Each row is followed by its class.
[-491  218  122 -325 -183  306 -517  448 -119  277  346  481 -177  180
 -590  558  644   60   45    1  -55 -699 -180   41   17  545  -64 -203
 -176  343  -17  436  162   42 -118 -520 -373 -432   11]
<195>
[-500  196  118 -500  -93  384 -524  563 -102  463  188  370 -130  250
 -480  605  639  185   91   26 -138 -680 -243  127 -127  359 -209 -271
 -199  337    3  359  108   22 -130 -548 -305 -408   -2]
<41>
[  55  257  515 -729 -344  142 -398  550  155  319   -9  385  -50 -333
  427  249  -86  546  -10  444   17  139 -284  678 -537  311  -43  300
 -306  356   90  464 -426  111   59 -134  101 -278 -149]
<195>
[ 174  309  371 -757 -149  271 -346  527   60  285  -62  329  -54 -124
  500  315  -94  288   94  410 -161   41 -489  535 -631  324 -228  366
 -207  541  141  354 -363   59 -160 -120  192 -214   42]
<14>
[ 195  351  491 -733 -149  236 -436  599   69  311  -73  289  -39 -222
  531  312  -92  383  -15  249  -95   -7 -439  484 -658  171 -231  356
 -111  634   84  413 -433   92  -93 -158  111 -197  -51]
<163>
[-543  240  105 -419  -74  352 -446  356  -80  360  306  483 -174  129
 -541  454  676  210   64   -3  -70 -579  -64   41  -35  488  -76 -257
 -284  345  -38  408   82   44  -92 -426 -324 -325    3]
<34>
[   5  353  494 -891 -257  154 -251  379   66  276 -103  432   18 -201
  570  314 -122  452   41  233  -10  225 -442  682 -623  108 -240  266
 -188  343  217  422 -422  127  140 -132   72 -173  -94]
<200>
[-470  256   30 -433 -172  315 -599  581 -131  370  191  415 -182  155
 -409  639  705  240  127   97 -136 -745 -296  117  -36  530 -258 -193
 -203  257   74  401  131   38 -131 -576 -212 -447    3]
<195>
[   6  507  289 -754 -256  249 -299  388   58  410  -82  415  -58 -230
  389  323    8  361  116  213 -174  -92 -333  480 -779  -27 -217  193
 -268  371  201  435 -296   67  -66 -174  -79 -270   12]
<34>
[  26  278  471 -735  -97  246 -535  551   59  378   89  308  -61 -171
  478  353   15  486   10  359 -141   18 -347  557 -568   49 -326  255
 -132  421   98  475 -384   22  -24 -171   67 -241  -68]
<147>
[-562  249   -9 -529 -170  326 -593  566 -120  372   66  475 -176  200
 -317  538  704  233   67  171  -42 -665 -310  151 -170  485 -287 -299
 -252  152   75  408   85   30  -89 -563 -235 -406   18]
<140>
[   4  289  530 -882 -198  187 -380  496   37  320 -110  356   23 -188
  490  319 -168  421  -20  296  -75  249 -467  635 -633   79 -260  281
 -151  286  135  441 -417  144   83 -140  111 -144  -72]
<14>
[-354   90   97 -321  -33  239 -395  350   49  216  297  593 -130  131
 -350  577  591  103   56  -35  106 -600 -201  192    8  600  -67 -149
 -131  403 -133  425  207    0 -121 -455 -406 -323   -1]
<41>
[-392   34  140 -379 -122  206 -435  254   -8  199  416  508 -160  111
 -247  581  648   91   76  -56   83 -493 -109  230   39  543   84 -150
 -169  349  -54  344  151   -6 -123 -513 -403 -337   64]
<14>
[-521  251   29 -423 -133  350 -674  534  -98  420  135  402 -233  206
 -367  621  757  194   94  218 -150 -683 -319  135  -82  456 -361 -184
 -228  211   65  390  124   32  -92 -507 -241 -360   -9]
<147>
[   0  377  488 -829 -206  177 -323  478   -5  336 -184  436   -6 -236
  505  331  -21  344  -17  290  -74  186 -426  584 -796  -20 -239  261
 -123  300  102  469 -363  119   -8 -130  -35 -188  -76]
<163>
[-562  272   29 -491 -104  314 -490  503 -123  429   87  496 -152  208
 -331  565  692  218  141  106  -99 -584 -292  158 -153  434 -284 -261
 -241  145   71  434   91   27 -122 -508 -299 -412  -44]
<41>
[  50  414  414 -818 -224  127 -324  435   15  345 -124  496   25 -261
  535  286 -105  423  -25  339  -46  273 -496  685 -761    4 -237  278
 -100  375   51  443 -334  127  -49 -131   83 -206 -105]
<39>
[  10  503  420 -861 -318  217 -383  469   57  421  -60  364   21 -276
  417  291  -53  436   46   39 -174  -72 -320  505 -728  -47 -190  203
 -193  421  224  460 -335   99  143 -266 -115 -279  -64]
<200>
[ 111  515  377 -722 -304  193 -405  446   30  425  -42  331   27 -225
  360  307  -66  394   73   62 -314  -96 -297  500 -526  -31 -162  230
 -162  386  301  512 -288  138    2 -308  -71 -249   -6]
<39>
[-400  354   86 -383  -39  287 -509  391  -76  324  310  589 -108  205
 -505  479  646  146   -3  113 -152 -805 -132   82   -9  611 -135 -215
 -192  266  -25  433  116   31 -163 -570 -285 -404   27]
<140>
[-393  324  110 -362  -85  233 -440  366  -66  305  372  624 -150  150
 -438  423  637  133   19   23 -110 -684 -113   52  -52  562 -155 -191
 -218  224   25  429  154   21 -155 -462 -339 -390   22]
<101>
[-552  203   71 -496 -176  342 -608  539 -137  483  219  359 -253  216
 -315  656  724  171  130  116 -183 -633 -270  161 -100  384 -240 -146
 -229  153  137  360  140   36  -62 -509 -242 -427   24]
<14>
[-437  343   69 -397 -105  307 -504  340  -49  377  329  508 -183  258
 -484  547  701  162   55  153 -217 -813 -144  169   29  554 -144 -153
 -210  258   78  395  159   72 -173 -597 -304 -434   17]
<140>
[-515  271   54 -385 -136  327 -519  497 -156  260  195  468 -124  128
 -544  439  628  142   85  -33   13 -647 -195   -8  -69  613 -124 -235
 -273  399  -77  401   75   39 -138 -485 -278 -346   45]
<195>
[  85  303  487 -889 -252  211 -241  395  143  368 -101  335  -20 -208
  538  362 -186  403   51  317 -118  252 -440  683 -628   66 -192  407
 -205  369  185  389 -386  169   95  -75   92 -143  -66]
<14>
[-278  125  103 -306 -125  248 -538  331   27  211  355  481 -194   89
 -368  569  646  115   56   42  -39 -689 -157  189    3  597   36  -90
 -160  372  -63  321  176   18 -104 -546 -384 -376   45]
<31>
[-445  289   98 -504 -121  312 -350  369  -72  332  216  568 -115  193
 -507  470  613  104   87   48  -42 -664 -176   65 -106  564  -82 -281
 -272  320   41  400  148    8  -35 -465 -319 -389   10]
<200>
[  53  317  577 -842 -327  134 -338  513  140  410  -32  416  -11 -289
  527  179  -76  470   -7  409  -90  121 -280  616 -628  180   11  215
 -260  250  157  444 -461  105   66 -224   41 -302 -196]
<163>
[-418  364   82 -425  -69  295 -494  347  -66  355  353  561 -124  209
 -524  475  632  150   16   97 -174 -808 -133   71   -2  569 -106 -209
 -190  270   17  391  128   57 -157 -599 -288 -440   14]
<140>
[  42  381  440 -879 -317  187 -344  436  140  482  -71  397  -41 -272
  543  277  -60  527   66  455  -71  163 -255  669 -625  147  -12  234
 -283  313  256  453 -462   84  136 -211   46 -323 -195]
<200>
[-516  127  147 -399 -179  283 -467  457  -69  285  307  519 -142  202
 -560  578  578   46   56   14   43 -657 -176  126   -5  488  -93 -255
 -200  236    0  383  176   26  -90 -500 -400 -370   53]
<195>
[-530  161   92 -487 -111  363 -646  639 -117  402  142  358 -203  238
 -379  629  760  176  117   39 -119 -678 -278  109 -126  376 -256 -257
 -179  190   65  366  112   32 -138 -533 -321 -377   29]
<163>
[-330  135   84 -408 -139  175 -417  306   74  189  297  552 -208   82
 -170  517  661  230   85   86   73 -604 -183  248  -16  679  -13 -161
 -232  335  -30  313  182   -4  -58 -518 -317 -326   14]
<31>
[  53  386  522 -804 -253  196 -298  514  163  478 -101  393  -35 -225
  470  256  -67  555   10  439 -127  126 -295  663 -627  138  -67  231
 -308  336  150  529 -436   90   84 -131   68 -300 -201]
<41>
[-468  198  -14 -478 -182  381 -632  533  -72  457  103  373 -221  175
 -423  697  751  213  154  132  -80 -646 -228  187  -94  438 -166 -178
 -260  214  135  380  110   31    7 -500 -282 -425   -4]
<200>
[  76  244  422 -749 -113  262 -413  474  105  346   42  330  -58 -164
  550  381  -81  445   75  282 -102   78 -397  586 -482  154 -255  306
 -136  456  171  368 -451   64  -48 -185  135 -204  -26]
<34>
[  55  469  412 -779 -276  152 -333  426   59  302 -159  463  -16 -346
  622  267  -88  348   -4  384  -95  122 -454  535 -861   72 -291  305
 -206  391  128  463 -376  105   36  -97   -8 -210 -106]
<147>
[  34  425  510 -750 -321  196 -301  514  171  475 -171  396  -74 -268
  540  238  -36  534   24  448 -145   61 -287  652 -654  155  -63  269
 -390  378  196  541 -461  111  139 -119    0 -308 -226]
<41>
[ -12  393  458 -868 -267  193 -349  521   67  408 -105  423  -36 -245
  501  289  -20  515  -51  452 -105   75 -348  621 -689   82 -178  191
 -242  295  157  458 -423  108   19 -187   80 -273 -105]
<140>
[-641  180   54 -405 -139  335 -507  349 -180  331  259  454 -167  171
 -534  455  709  104  103   30  -17 -565 -140   29  -56  365 -204 -273
 -243  228  -71  425  177   40 -117 -491 -430 -301   26]
<147>
[  10  411  434 -782 -354  187 -400  510  104  445 -129  393  -58 -279
  469  244  -15  426   -3  508 -135  116 -329  559 -719  121 -143  224
 -303  225  164  514 -369   93   91 -148    3 -271 -152]
<147>
[-384  363   35 -401  -18  208 -453  367 -142  356  223  714  -55  134
 -314  426  643  153   30   24  -90 -637 -181   74  -15  515 -180 -252
 -170  236  -30  467  125    1 -197 -559 -371 -361   -8]
<39>
[-561  186  -51 -494 -134  365 -736  523 -168  417   83  339 -251  136
 -373  556  801  286  137   86 -107 -623 -251  124 -127  433 -335 -236
 -267  202  102  336   97    2 -119 -585 -299 -409   90]
<31>
[-416  191   96 -299 -225  238 -393  378  -33  200  239  468 -203   78
 -244  623  708  150  113  -18    9 -653 -140  188  -11  549    5 -109
 -231  442  -25  402  211   64  -75 -493 -450 -327   30]
<195>
[  48  288  398 -710 -147  241 -346  534    0  291  -46  346  -26 -179
  548  233  -53  386   84  229  -18  114 -402  505 -682  123 -269  259
 -206  468  134  429 -447   12 -146  -96  118 -215   44]
<101>
[-460  252   31 -529 -112  358 -541  474 -110  432  120  451 -170  186
 -441  638  697  199  102  112  -83 -597 -247  154 -115  445 -208 -194
 -209  249   74  374  127   45  -41 -491 -273 -384   -5]
<200>
[-423  280   -1 -472 -104  368 -744  612 -142  448   77  341 -221  205
 -442  613  742  252   46  173 -169 -651 -306  122 -134  512 -286 -189
 -176  270   18  362  107   22 -140 -583 -201 -361   33]
<31>
[ -36  399  453 -773 -222  142 -464  468   28  275  -62  412  -13 -250
  486  341  -67  367  -55  297  -44  142 -422  550 -764   22 -341  231
 -110  296  106  464 -325  118   55 -137  -21 -158  -79]
<147>
[-579  252   28 -416  -84  339 -574  524 -152  445  208  457 -218  236
 -409  589  736  177  113   52 -116 -632 -280   97  -78  373 -337 -203
 -170  149   91  383  120   24 -173 -473 -249 -373   48]
<101>
[-337  127   51 -370 -122  198 -551  338  -28  168  299  530 -187   67
 -251  567  666  149   62   18   53 -587 -193  196  -74  561  -46 -191
 -135  295  -59  308  176  -22 -140 -558 -378 -354   98]
<31>
[  57  498  415 -751 -334  183 -399  498   40  431  -25  350   15 -230
  461  329   38  430   38   -5 -273 -124 -318  542 -598 -106 -144  200
 -170  435  222  507 -276  112   45 -315 -141 -239  -57]
<39>
[-465  317   91 -392 -127  233 -480  374  -75  310  290  598 -119  112
 -394  472  617  166   94   44  -54 -691  -93  118  -21  576  -93 -204
 -267  232   27  391  100   14  -94 -541 -366 -406   27]
<195>
[-532  179  129 -357  -82  371 -549  492 -175  314  223  414 -174  222
 -632  501  718   21   58    5  -70 -651  -91  -45  -35  501  -46 -291
 -212  343  -41  404  108   37 -160 -488 -384 -337   62]
<163>
[-327   94   88 -457  -15  236 -534  344   19  259  449  483 -140  123
 -315  531  622  176   71  -43   26 -619 -182  167   28  603  -38 -168
  -81  375  -61  238  132  -30 -205 -610 -288 -346   56]
<31>
[ -22  386  495 -899 -318  206 -276  508  117  494  -71  409   -9 -220
  452  214  -58  508  -32  443 -108   82 -284  612 -630  101  -27  164
 -278  260  159  474 -433  102   59 -227   72 -284 -153]
<140>
[-502  201   88 -378  -78  357 -385  451  -94  354  242  533 -164  254
 -524  483  634   15   89   21  -57 -646 -169   -3  -74  468 -134 -264
 -248  263   41  414  143  -16 -127 -396 -352 -350   93]
<101>
[-455  280   87 -340  -84  244 -431  352  -58  334  320  635 -160  173
 -395  466  701  122   74   34  -87 -708  -72   96  -29  514 -144 -217
 -280  159   67  428  133   -5 -118 -459 -406 -381   39]
<101>
[-418  186   51 -420  -90  355 -412  453  -91  419  287  515  -90  223
 -582  516  608   78   79  -11 -127 -667 -166   46    2  413 -103 -253
 -179  351  -47  434  218   25 -141 -501 -395 -366   10]
<39>
[  50  365  440 -784 -345  157 -380  513   88  451  -97  441  -48 -279
  541  277    9  519   -2  382 -118  138 -340  656 -582   51  -56  163
 -266  350  180  499 -414   68   59 -197   42 -305 -147]
<39>
[ 171  256  417 -760 -164  263 -455  569   92  348  -31  269  -55 -163
  461  248 -105  451   52  336 -120   31 -409  562 -535  282 -250  338
 -196  475  132  384 -414   32  -56 -206  173 -212   13]
<31>
[  31  275  354 -811  -70  271 -389  521   26  346   10  356  -23 -119
  520  316  -49  472  105  332  -73  145 -404  547 -585  162 -300  209
 -157  367  117  391 -441   31 -167 -171  164 -195  -12]
<34>
[  15  359  449 -780 -303  183 -305  557  112  399 -118  429  -31 -244
  532  204  -28  449   47  353  -40  174 -314  580 -717  100  -43  167
 -315  217  186  492 -467   42   29  -84   53 -247  -82]
<101>
[  87  376  438 -847 -286  184 -416  497   87  455 -144  371  -62 -292
  487  260   30  559  -14  376  -99  111 -298  630 -693   77 -111  232
 -301  268  136  475 -402   46   85 -198   36 -255  -87]
<31>
[  34  357  457 -843 -313  191 -381  453  124  484  -63  369  -25 -215
  507  255  -20  552   77  422  -40  164 -256  700 -545  177   40  208
 -305  279  216  465 -522   58   82 -245   88 -305 -190]
<200>
[ -12  392  514 -856 -235  144 -255  445  123  349 -217  477   -2 -278
  541  271  -83  432  -12  310   19  215 -428  635 -781   26 -175  257
 -203  295   83  463 -404  132   99  -73    8 -169 -137]
<163>
[  56  388  453 -819 -320  191 -127  435  165  416 -121  430   -8 -209
  470  201 -108  423   97  401 -101  117 -342  615 -674  211  -19  200
 -354  351  183  463 -402   77    4 -127   61 -297 -142]
<41>
[-396  300  134 -315  -73  258 -559  498 -104  266  378  542 -152  225
 -498  472  643  103  -16   68 -153 -685 -215   70  -81  617 -220 -164
 -135  245  -38  388  155   56 -273 -478 -301 -378   23]
<101>
[-305  124  143 -293 -107  236 -427  400   33  194  266  505 -182  154
 -284  652  616  145   61   67   17 -618 -213  248  -17  548   -4 -147
 -142  412 -116  373  217   40 -119 -466 -361 -339   15]
<41>
[  21  326  535 -783 -293  159 -316  487  142  391  -74  426  -36 -264
  469  293  -55  503    0  418  -98  148 -325  714 -664  131  -73  198
 -281  343  141  469 -438   76   63 -133   65 -309 -157]
<41>
[  42  340  498 -838 -317  180 -425  541  145  450  -68  332  -75 -232
  491  205  -28  597   28  521 -133  119 -305  694 -606  213  -41  219
 -334  240  174  417 -502   76   56 -222  125 -287 -172]
<31>
[-441  103  141 -326  -41  263 -457  384  -46  248  382  503 -163  203
 -326  598  702   87   67 -130   64 -611 -178  150   12  428  -38 -216
 -104  361  -53  340  143  -29 -191 -481 -353 -295  100]
<101>
[-340  378   94 -400  -30  261 -367  297  -30  398  280  604 -102  195
 -405  517  632  202   75    0 -157 -692 -105  144  -11  499 -143 -170
 -238  299   -1  469  120    4 -142 -511 -365 -393  -18]
<41>
[-361  420   48 -358  -75  250 -501  389  -79  375  312  583 -144  217
 -434  464  716  222   55   51 -210 -701 -143  135   44  552 -113 -206
 -211  323   -1  479  179   34 -187 -538 -300 -372  -20]
<39>
[ -19  369  446 -874 -300  211 -336  512  155  479 -132  418  -44 -271
  518  268  -53  545  -15  474  -86   96 -295  640 -624  103  -79  187
 -302  294  187  453 -481   91  122 -180   95 -287 -134]
<140>
[  72  434  419 -875 -215  210 -379  438   15  344 -148  397   23 -284
  481  361  -93  427   36  272  -89  183 -397  613 -815  -26 -185  264
 -160  361  170  409 -434  101   58 -127   43 -254  -42]
<200>
[ 107  416  374 -772 -210  231 -266  496   39  411 -160  371   10 -161
  480  381  -50  391   69  308 -145  158 -435  641 -725  -45 -171  283
 -179  452  103  452 -340  100  -98  -93   47 -181  -36]
<39>
[-385  221  126 -272  -48  272 -507  397  -64  283  329  560 -133  232
 -482  557  675   63   39   -4  -92 -719 -135  145  -16  555 -108 -195
 -186  281  -41  467  151  -13 -198 -510 -449 -424   28]
<41>
[  24  464  440 -862 -308  201 -428  467   83  411   21  343  -78 -259
  482  272   19  477   33  145 -230 -107 -393  556 -722  -26 -224  260
 -225  447  187  466 -270   91   52 -255  -40 -311  -71]
<14>
[-296   88   97 -306 -132  242 -549  333   78  235  390  452 -202  118
 -269  639  626  104   78  124   28 -624 -190  206   69  562   26  -88
 -106  370  -79  327  215   31  -95 -535 -323 -318   -2]
<147>
[  97  286  366 -748 -122  257 -380  497   84  324  -13  374  -38 -177
  521  351  -43  422   79  280  -41   93 -402  572 -635  132 -210  234
 -167  442   98  416 -423    3 -115 -143  123 -210   14]
<34>
[-486  210    7 -497 -144  348 -638  563 -119  376  132  415 -192  188
 -301  601  747  285  111  101 -137 -659 -319  182 -164  434 -365 -272
 -237  207   64  372  104   18 -177 -575 -267 -392   34]
<34>
